Below is a small trained network, with its code and all its weights. Each question gives an input and a target symbol and asks what happens when units are switched off, that is, made to give their printed mean instead of their output.

import numpy as np


def w(rows, s, z=0):
    codes = np.array(rows[::2]) - 128.0
    scale = np.full(codes.shape[1], s)
    scale[-1] = z or s
    return codes * scale


def norm(h):
    return h / np.sqrt((h * h).mean(-1, keepdims=True) + 1e-5)


def f(y):
    return np.maximum(y, 0)


def softmax(a):
    e = np.exp(a - a.max(-1, keepdims=True))
    return e / e.sum(-1, keepdims=True)


def log_softmax(a):
    a = a - a.max(-1, keepdims=True)
    return a - np.log(np.exp(a).sum(-1, keepdims=True))


def net(x, mask):
    ids = ['αβγζθλμξπστψω'.index(c) for c in x.split()]
    T = len(ids)
    res = E[ids] + P[:T]
    u = 0
    for l in range(2):
        q, k, v = (norm(res) @ M[l].T for M in (Q, K, V))
        z = softmax(np.where(np.tri(T) > 0, q @ k.T / 2**0.5, -1e9)) @ v
        res = res + np.where(mask[u], z, O[l][:, -1]) @ O[l][:, :-1]
        u += 1
        y = f(norm(res) @ A[l][:, :-1].T + A[l][:, -1])
        res = res + np.where(mask[u : u + 12], y, B[l][:, -1]) @ B[l][:, :-1]
        u += 12
    return log_softmax(norm(res)[-1] @ U[:, :-1].T + U[:, -1])


Q, K, V, O, A, B = {}, {}, {}, {}, {}, {}
E = w([
[113,115,232,174,150,144,130,3,248,208],'α',
[201,118,200,105,153,151,115,137,175,129],'β',
[213,87,156,84,30,161,62,130,152,19],'γ',
[93,154,80,188,195,121,211,144,140,102],'ζ',
[187,31,130,220,203,97,156,45,146,176],'θ',
[180,84,211,141,197,86,140,117,164,91],'λ',
[95,111,71,170,177,145,229,134,132,54],'μ',
[56,145,211,191,1,149,127,180,127,106],'ξ',
[165,43,110,101,28,79,114,174,8,231],'π',
[99,182,68,132,140,71,154,215,114,115],'σ',
[88,87,86,83,142,88,231,120,45,191],'τ',
[95,184,97,31,153,108,85,137,122,133],'ψ',
[159,138,38,103,134,189,82,142,140,187],'ω',
],0.02)
P = w([
[32,107,169,127,119,164,97,206,182,245],'0',
[49,119,172,119,127,164,125,195,169,187],'1',
[75,118,189,99,125,172,141,181,146,160],'2',
[76,124,163,118,146,158,136,191,130,139],'3',
[92,134,162,111,153,158,151,190,132,129],'4',
[99,129,141,112,147,134,134,182,135,131],'5',
[112,134,133,107,145,118,133,172,131,126],'6',
[121,143,134,123,160,123,141,154,121,119],'7',
[138,156,135,117,158,124,148,147,111,110],'8',
[149,166,128,110,154,122,150,139,102,106],'9',
[162,174,119,111,156,113,158,124,102,104],'10',
[175,176,115,109,168,86,164,112,113,93],'11',
[191,187,107,119,174,98,152,110,89,101],'12',
[206,195,106,125,179,90,159,91,82,96],'13',
],0.012)
Q[0] = w([
[96,113,203,77,86,181,86,87,175,170],'0.h0',
[8,159,14,55,238,138,214,188,131,152],'0.h0',
],0.012)
K[0] = w([
[68,142,159,142,72,193,89,178,178,159],'0.h0',
[220,202,6,65,162,128,142,87,109,126],'0.h0',
],0.011)
V[0] = w([
[42,151,136,1,124,28,145,52,49,143],'0.h0',
[186,42,172,200,116,70,194,155,84,167],'0.h0',
],0.0077)
O[0] = w([
[47,106,127,34,107,227,140,254,142,190,254],'0.h0',
[162,168,92,214,11,81,230,116,112,152,78],'0.h0',
],0.0088,0.0025)
A[0] = w([
[104,126,184,97,153,80,74,173,104,85,103],'0.n0',
[155,67,204,99,173,144,155,101,216,228,134],'0.n1',
[208,199,225,111,121,83,108,156,197,54,204],'0.n2',
[125,133,85,68,176,171,78,144,188,99,132],'0.n3',
[65,137,227,181,85,135,100,96,202,215,32],'0.n4',
[86,75,152,191,92,203,90,103,225,111,51],'0.n5',
[183,105,111,127,113,133,25,78,122,137,1],'0.n6',
[16,155,221,164,67,106,92,124,68,69,36],'0.n7',
[71,189,145,92,100,59,130,158,28,80,89],'0.n8',
[218,48,123,77,104,206,32,113,143,142,126],'0.n9',
[61,144,169,130,24,83,161,115,52,163,154],'0.n10',
[214,62,160,151,159,111,156,3,146,113,112],'0.n11',
],0.013,0.0098)
B[0] = w([
[74,83,215,151,125,74,155,48,124,158,161],'0.n0',
[88,121,202,112,201,136,72,51,120,148,225],'0.n1',
[119,122,211,218,135,80,76,48,85,88,242],'0.n2',
[145,137,162,96,194,104,60,131,109,178,193],'0.n3',
[58,180,199,149,175,122,111,71,90,218,186],'0.n4',
[61,101,201,84,115,103,185,130,28,4,159],'0.n5',
[89,141,144,87,94,125,198,169,130,172,142],'0.n6',
[196,222,124,173,38,151,156,107,157,195,157],'0.n7',
[143,172,136,120,79,108,122,186,192,106,170],'0.n8',
[94,172,51,150,74,145,144,156,52,95,179],'0.n9',
[114,161,95,179,103,127,217,87,121,127,205],'0.n10',
[104,130,169,99,147,139,84,120,128,69,246],'0.n11',
],0.015,0.013)
Q[1] = w([
[13,180,202,97,162,195,167,166,112,162],'1.h0',
[200,119,132,76,15,215,139,97,122,254],'1.h0',
],0.0083)
K[1] = w([
[70,134,121,36,138,117,150,131,53,213],'1.h0',
[11,100,139,143,134,126,153,114,108,139],'1.h0',
],0.012)
V[1] = w([
[221,180,40,78,76,158,146,21,34,222],'1.h0',
[114,255,214,137,31,128,52,217,212,173],'1.h0',
],0.0084)
O[1] = w([
[78,102,117,134,144,160,188,7,166,144,7],'1.h0',
[87,195,88,87,133,54,103,99,220,102,182],'1.h0',
],0.011,0.0017)
A[1] = w([
[164,74,116,112,172,89,118,64,147,158,40],'1.n0',
[128,118,29,98,107,137,97,169,68,201,3],'1.n1',
[106,117,98,34,156,232,62,216,108,215,79],'1.n2',
[148,129,7,72,38,73,225,164,112,175,221],'1.n3',
[96,106,138,126,80,100,169,103,93,111,169],'1.n4',
[82,132,114,84,126,136,79,184,126,140,43],'1.n5',
[117,52,113,158,125,117,162,86,61,148,187],'1.n6',
[163,83,110,43,201,88,130,152,102,119,226],'1.n7',
[140,111,44,37,137,188,101,168,97,181,149],'1.n8',
[108,146,141,109,75,187,116,192,187,130,9],'1.n9',
[82,136,68,126,74,137,215,175,118,163,58],'1.n10',
[89,91,162,42,208,178,70,128,114,163,80],'1.n11',
],0.016,0.0069)
B[1] = w([
[107,111,254,147,111,177,124,112,115,127,143],'1.n0',
[143,225,243,119,195,48,3,41,104,113,150],'1.n1',
[156,250,66,126,118,206,29,192,40,78,207],'1.n2',
[63,90,200,93,187,100,229,91,72,150,224],'1.n3',
[162,119,105,167,151,181,153,111,132,76,196],'1.n4',
[188,176,61,116,130,144,182,132,105,52,164],'1.n5',
[147,124,177,105,179,101,138,169,94,93,191],'1.n6',
[63,115,210,115,87,123,68,108,118,150,191],'1.n7',
[77,189,130,153,125,182,16,166,111,140,181],'1.n8',
[86,60,180,93,209,124,54,49,123,179,133],'1.n9',
[106,98,122,72,168,133,228,74,44,144,205],'1.n10',
[123,220,147,159,214,134,58,92,90,175,248],'1.n11',
],0.016)
U = w([
[85,34,254,149,175,117,24,11,183,243,105],'α',
[150,159,136,137,167,98,128,118,99,144,13],'β',
[191,60,181,84,43,125,84,123,71,13,203],'γ',
[97,150,106,235,221,52,131,163,99,181,5],'ζ',
[127,152,156,97,127,126,125,107,128,136,54],'θ',
[32,168,37,158,188,125,126,44,199,77,82],'λ',
[103,143,133,121,129,103,111,87,113,151,22],'μ',
[124,206,203,157,26,173,160,103,182,197,178],'ξ',
[164,84,96,11,134,91,177,61,44,190,255],'π',
[161,169,146,133,179,87,137,131,121,135,20],'σ',
[181,150,134,132,216,143,141,85,147,70,47],'τ',
[21,220,161,76,110,30,136,153,166,97,13],'ψ',
[139,212,48,66,124,174,63,119,59,166,230],'ω',
],0.0084,0.006)

Each question gives the input, a string of symbols that net reads in full, and the target symbol t.
The units are the heads (2 rows each of Q, K, V and O) and the neurons (one row each of A and B). Each row of codes is followed by its name. A weight is (code - 128) times the scale printed after its matrix; where a second scale follows, it is the last column's (O, A, B and U).
mask holds one flag per unit, layer by layer, with each layer's heads first. A switched-off unit (its flag False) gives its mean, the last column of its rows in O or B, instead of its output. The means were averaged over made-up inputs and are rounded, as every weight is.
A unit's drop is (log p(t) with every unit on - log p(t) with that unit switched off) / (log p(t) with every unit on - log p(t) with every unit switched off).
The circuit of an input: a set's keep is (log p(t) with only the set's units on - log p(t) with every unit switched off) / (log p(t) with every unit on - log p(t) with every unit switched off). Starting from the 12 units with the biggest drops (on a tie, the unit counted first), units are removed one at a time, each time the one whose removal leaves the highest keep (on an exact tie, the one counted first), for as long as the keep stays at least 0.8.
circuit, biggest first: the units of the circuit, biggest drop first
most important unit: the unit with the biggest drop
top k neurons: the k neurons with the biggest drops, biggest first
k most important neurons of layer l: the k neurons of layer l with the biggest drops, biggest first
input β τ μ μ α ξ τ α θ τ λ μ ζ, target γ: top 4 neurons	0.n4; 1.n11; 0.n10; 0.n1
input σ ξ μ, target ψ: 2 most important neurons of layer 1	1.n11; 1.n4
input α λ α μ α σ θ ζ μ, target γ: top 3 neurons	0.n0; 0.n4; 1.n11
input α σ ζ ψ σ, target ω: circuit, biggest first	0.h0; 1.n2; 0.n2
input π ζ τ θ β ζ, target ζ: most important neuron of layer 0	0.n10
input β ψ τ ψ γ μ, target ω: top 2 neurons	0.n2; 1.n2
input τ τ ω τ ψ, target α: circuit, biggest first	0.n0; 1.n2; 0.h0
input ω ω τ τ μ ω γ γ ψ γ λ β, target α: circuit, biggest first	0.n1; 1.n2
input σ α ξ ξ α λ ζ ψ θ τ τ τ θ, target γ: top 4 neurons	0.n4; 1.n11; 0.n3; 0.n1
input τ ξ ω γ ψ β ζ, target ω: circuit, biggest first	0.h0; 0.n2; 0.n10; 1.n2
input μ ω τ ψ ζ σ, target ω: circuit, biggest first	0.h0; 0.n2; 1.n2
input ζ β π ω μ ψ α θ τ α γ α β, target γ: circuit, biggest first	0.h0; 1.n11; 0.n4; 1.n3
input λ μ ω, target ω: circuit, biggest first	1.n2; 0.n2
input μ α ω β μ ξ ψ θ α μ π λ ψ ψ, target ω: circuit, biggest first	0.h0; 1.n2; 0.n2
input μ θ π θ τ β ξ ξ μ, target λ: 2 most important neurons of layer 0	0.n7; 0.n8
input τ α τ ψ ω λ ψ ω α σ, target α: top 3 neurons	0.n0; 0.n3; 1.n2
input ω β γ μ τ α τ σ γ γ γ σ ζ μ, target ψ: most important unit	0.n8
input μ ξ γ α σ ξ γ α θ ζ τ λ ζ, target π: top 4 neurons	0.n2; 0.n1; 0.n11; 0.n0
input μ ζ σ τ τ λ μ α α μ, target γ: top 3 neurons	0.n0; 0.n4; 0.n1
input τ μ ω, target ω: top neuron	0.n9
input λ λ σ ψ ξ ξ λ ζ, target λ: top 2 neurons	0.n7; 0.n8
input τ ω σ λ θ ξ τ ξ σ, target π: 2 most important neurons of layer 0	0.n2; 0.n1
input ζ σ ω ζ, target α: top 2 neurons	0.n0; 1.n2
input σ α θ τ μ σ α θ, target γ: top 4 neurons	1.n11; 0.n3; 0.n4; 0.n0
